Here is a tiny trained network, its code and every weight. The questions are about switching its units off for an input and a target symbol, where a switched-off unit gives its printed mean instead of its output.

import numpy as np


def w(rows, s, z=0):
    codes = np.array(rows[::2]) - 128.0
    scale = np.full(codes.shape[1], s)
    scale[-1] = z or s
    return codes * scale


def norm(h):
    return h / np.sqrt((h * h).mean(-1, keepdims=True) + 1e-5)


def f(y):
    return np.maximum(y, 0)


def softmax(a):
    e = np.exp(a - a.max(-1, keepdims=True))
    return e / e.sum(-1, keepdims=True)


def log_softmax(a):
    a = a - a.max(-1, keepdims=True)
    return a - np.log(np.exp(a).sum(-1, keepdims=True))


def net(x, mask):
    ids = ['ΓΔΛΞΦβημπστ'.index(c) for c in x.split()]
    T = len(ids)
    res = E[ids] + P[:T]
    r = norm(res)
    for j in range(3):
        rows = slice(3 * j, 3 * j + 3)
        q, k, v = (r @ M[0][rows].T for M in (Q, K, V))
        z = softmax(np.where(np.tri(T) > 0, q @ k.T / 3**0.5, -1e9)) @ v
        o = O[0][rows]
        res = res + np.where(mask[j], z, o[:, -1]) @ o[:, :-1]
    y = f(norm(res) @ A[0][:, :-1].T + A[0][:, -1])
    res = res + np.where(mask[3:19], y, B[0][:, -1]) @ B[0][:, :-1]
    return log_softmax(norm(res)[-1] @ U[:, :-1].T + U[:, -1])


Q, K, V, O, A, B = {}, {}, {}, {}, {}, {}
E = w([
[119,76,141,126,88,45,178,136,121,105],'Γ',
[145,122,94,99,92,82,172,194,75,149],'Δ',
[131,116,122,99,111,117,169,181,51,161],'Λ',
[127,190,72,120,122,153,219,160,40,142],'Ξ',
[124,121,73,180,208,23,157,163,128,162],'Φ',
[158,68,187,134,119,2,111,115,113,105],'β',
[114,101,103,190,124,180,105,211,126,118],'η',
[183,144,154,212,160,114,127,172,81,128],'μ',
[67,154,164,113,155,98,96,171,64,110],'π',
[152,139,118,160,93,101,88,116,113,197],'σ',
[130,180,149,139,68,138,103,125,123,80],'τ',
],0.021)
P = w([
[109,50,228,48,3,101,183,221,163,160],'0',
[154,173,161,76,122,90,141,211,164,174],'1',
[143,223,132,143,168,73,143,167,189,137],'2',
[159,117,150,124,115,90,101,152,131,150],'3',
[107,148,123,211,113,114,138,97,101,146],'4',
[177,103,79,136,164,106,67,115,85,99],'5',
[114,85,86,232,130,139,84,55,36,141],'6',
[163,36,9,164,140,89,47,57,10,74],'7',
],0.011)
Q[0] = w([
[145,85,79,115,103,175,91,154,212,117],'h1',
[110,164,241,227,93,90,78,206,39,174],'h1',
[96,25,39,141,137,102,127,254,18,90],'h1',
[65,74,122,202,78,129,137,95,79,203],'h2',
[100,205,166,156,112,141,115,148,125,170],'h2',
[121,165,105,148,111,58,105,162,49,95],'h2',
[191,134,109,209,67,110,152,199,37,117],'h3',
[135,209,168,124,138,140,72,169,205,130],'h3',
[131,87,44,81,147,181,169,85,122,118],'h3',
],0.01)
K[0] = w([
[171,151,171,62,154,88,200,163,65,153],'h1',
[118,214,118,177,62,155,65,76,100,128],'h1',
[176,124,93,169,131,138,8,83,16,115],'h1',
[121,178,99,185,146,100,109,51,92,75],'h2',
[109,162,137,163,96,86,149,113,189,110],'h2',
[153,121,105,127,113,146,52,39,106,103],'h2',
[91,137,144,178,139,108,13,91,81,53],'h3',
[131,144,178,56,87,142,203,142,185,148],'h3',
[153,72,111,94,137,125,147,70,133,137],'h3',
],0.012)
V[0] = w([
[169,137,209,117,134,70,176,105,63,131],'h1',
[120,123,47,95,123,96,137,76,110,225],'h1',
[121,103,154,109,175,145,111,181,89,156],'h1',
[202,150,160,146,145,135,5,115,150,179],'h2',
[152,182,150,115,47,113,89,101,150,67],'h2',
[113,87,99,107,87,123,120,110,204,231],'h2',
[7,128,119,82,206,83,83,78,152,143],'h3',
[122,49,75,197,182,134,124,154,168,202],'h3',
[174,138,84,142,112,96,165,87,186,155],'h3',
],0.012)
O[0] = w([
[205,180,182,163,104,149,103,74,87,77,254],'h1',
[176,206,173,81,108,155,212,130,201,184,127],'h1',
[117,120,185,136,177,166,122,149,43,125,174],'h1',
[97,158,136,253,153,135,105,112,206,176,191],'h2',
[108,172,67,189,57,82,106,183,160,110,123],'h2',
[80,72,166,74,68,190,127,124,202,190,109],'h2',
[133,132,165,13,188,54,102,115,142,143,20],'h3',
[150,72,136,117,140,203,95,138,115,198,191],'h3',
[201,118,86,152,103,105,68,81,103,146,85],'h3',
],0.011,0.0074)
A[0] = w([
[60,139,133,159,183,149,114,111,93,38,75],'n1',
[150,88,114,161,107,215,97,136,223,128,54],'n2',
[70,193,120,166,56,128,157,147,215,114,106],'n3',
[80,178,144,105,173,139,107,118,171,182,121],'n4',
[181,152,190,164,92,83,91,77,134,117,101],'n5',
[172,186,118,94,114,96,133,95,124,112,75],'n6',
[155,113,155,127,32,155,186,200,115,89,29],'n7',
[170,106,218,85,157,173,169,141,113,182,127],'n8',
[74,150,136,103,115,165,140,107,246,178,1],'n9',
[124,114,97,197,66,116,124,123,111,153,141],'n10',
[104,170,122,138,199,91,108,120,103,87,123],'n11',
[107,81,66,122,139,199,130,200,114,145,142],'n12',
[79,121,128,51,168,96,77,62,180,149,132],'n13',
[100,33,134,121,90,86,105,64,130,100,51],'n14',
[111,176,45,135,129,60,159,180,165,130,178],'n15',
[62,195,219,167,109,158,142,101,198,176,107],'n16',
],0.012,0.0055)
B[0] = w([
[130,99,208,127,140,120,115,123,93,86,223],'n1',
[63,159,174,115,161,94,205,87,137,190,196],'n2',
[144,199,159,147,24,128,57,122,169,122,225],'n3',
[153,103,131,139,184,122,146,112,112,182,177],'n4',
[96,158,120,153,138,107,161,140,75,201,208],'n5',
[130,146,141,148,90,131,145,109,53,188,150],'n6',
[138,103,105,154,203,117,121,131,215,123,180],'n7',
[117,167,100,124,89,136,56,134,112,105,236],'n8',
[151,128,205,198,134,178,127,102,97,164,196],'n9',
[156,88,150,160,141,164,78,139,105,130,255],'n10',
[116,159,210,108,118,99,122,134,124,105,210],'n11',
[93,167,152,134,112,121,129,181,134,165,183],'n12',
[164,116,112,175,178,166,109,77,58,92,149],'n13',
[109,154,97,107,120,79,117,128,80,250,143],'n14',
[108,148,128,162,62,163,45,88,106,103,193],'n15',
[142,119,206,142,71,146,181,113,195,192,240],'n16',
],0.013,0.0086)
U = w([
[167,60,123,113,113,85,127,123,172,107,78],'Γ',
[217,127,123,122,151,122,116,206,195,104,33],'Δ',
[137,138,227,125,25,151,108,213,89,127,254],'Λ',
[138,162,78,125,126,156,229,109,120,91,112],'Ξ',
[171,156,96,54,138,172,34,88,110,152,83],'Φ',
[128,220,106,186,190,98,114,116,93,189,163],'β',
[29,129,73,129,162,148,113,195,142,171,89],'η',
[175,76,107,221,254,209,110,46,122,90,140],'μ',
[72,169,223,93,181,86,142,118,141,73,53],'π',
[156,139,211,152,119,170,172,89,213,163,59],'σ',
[80,183,61,151,94,131,20,98,189,74,119],'τ',
],0.0068,0.0047)

Each question gives the input, a string of symbols that net reads in full, and the target symbol t.
The units are the heads (3 rows each of Q, K, V and O) and the neurons (one row each of A and B). Each row of codes is followed by its name. A weight is (code - 128) times the scale printed after its matrix; where a second scale follows, it is the last column's (O, A, B and U).
mask holds one flag per unit, heads first, then neurons. A switched-off unit (its flag False) gives its mean, the last column of its rows in O or B, instead of its output. The means were averaged over made-up inputs and are rounded, as every weight is.
A unit's drop is (log p(t) with every unit on - log p(t) with that unit switched off) / (log p(t) with every unit on - log p(t) with every unit switched off).
The circuit of an input: a set's keep is (log p(t) with only the set's units on - log p(t) with every unit switched off) / (log p(t) with every unit on - log p(t) with every unit switched off). Starting from the 12 units with the biggest drops (on a tie, the unit counted first), units are removed one at a time, each time the one whose removal leaves the highest keep (on an exact tie, the one counted first), for as long as the keep stays at least 0.8.
units of the circuit, in order: the units of the circuit, biggest drop first
unit that matters most: the unit with the biggest drop
k most important neurons: the k neurons with the biggest drops, biggest first
heads that matter: for each layer, one digit per head in row order, 1 if its drop is at least 0.15 and else 0, layers parted by /
input Φ μ Λ, target μ: heads that matter => 001
input σ Φ μ, target σ: units of the circuit, in order => (h2, n16)
input Φ Γ σ η σ μ, target σ: heads that matter => 100
input σ σ Ξ σ Δ Λ, target σ: heads that matter => 110
input Φ Φ π Φ Γ, target π: units of the circuit, in order => (h3)
input Φ Φ μ σ σ Γ, target σ: heads that matter => 110
input π Φ Δ Ξ σ μ π Φ, target π: heads that matter => 001
input Φ Φ Δ Φ τ, target τ: units of the circuit, in order => (h1, h2)
input Φ Γ Φ σ Λ, target σ: heads that matter => 010
input μ Ξ σ β π, target σ: units of the circuit, in order => (n16, h1)
input Γ μ π Φ μ, target π: units of the circuit, in order => (h3, n11)
input Γ Δ Φ σ, target σ: units of the circuit, in order => (h2, h1)
input μ μ μ, target μ: units of the circuit, in order => (h1, n3, h2)
input μ Ξ Γ σ Δ Δ π, target π: units of the circuit, in order => (h3)
input μ Φ Φ Δ μ η, target μ: units of the circuit, in order => (h2, n3)
input Ξ Φ Φ μ σ Δ τ μ, target τ: units of the circuit, in order => (h1, h2, n15)
input Γ μ Φ σ Φ σ η, target σ: units of the circuit, in order => (h1, n16)
input σ π Ξ, target σ: units of the circuit, in order => (h2, n16)
input π Φ τ μ Ξ, target τ: heads that matter => 010
input σ Δ β Δ Ξ Φ β, target β: heads that matter => 001
input Φ η Δ Γ, target η: heads that matter => 100
input Φ μ Δ μ Φ η σ Φ, target σ: units of the circuit, in order => (h2, h1)
input Ξ μ β Ξ Λ, target β: units of the circuit, in order => (h3, n5, n16)
input Φ Φ Λ, target Φ: heads that matter => 011
input π Φ Φ Γ σ, target σ: heads that matter => 010
input τ β π, target τ: unit that matters most => h2
input Φ σ μ β Φ Φ Λ, target Φ: most important neuron => (n8)
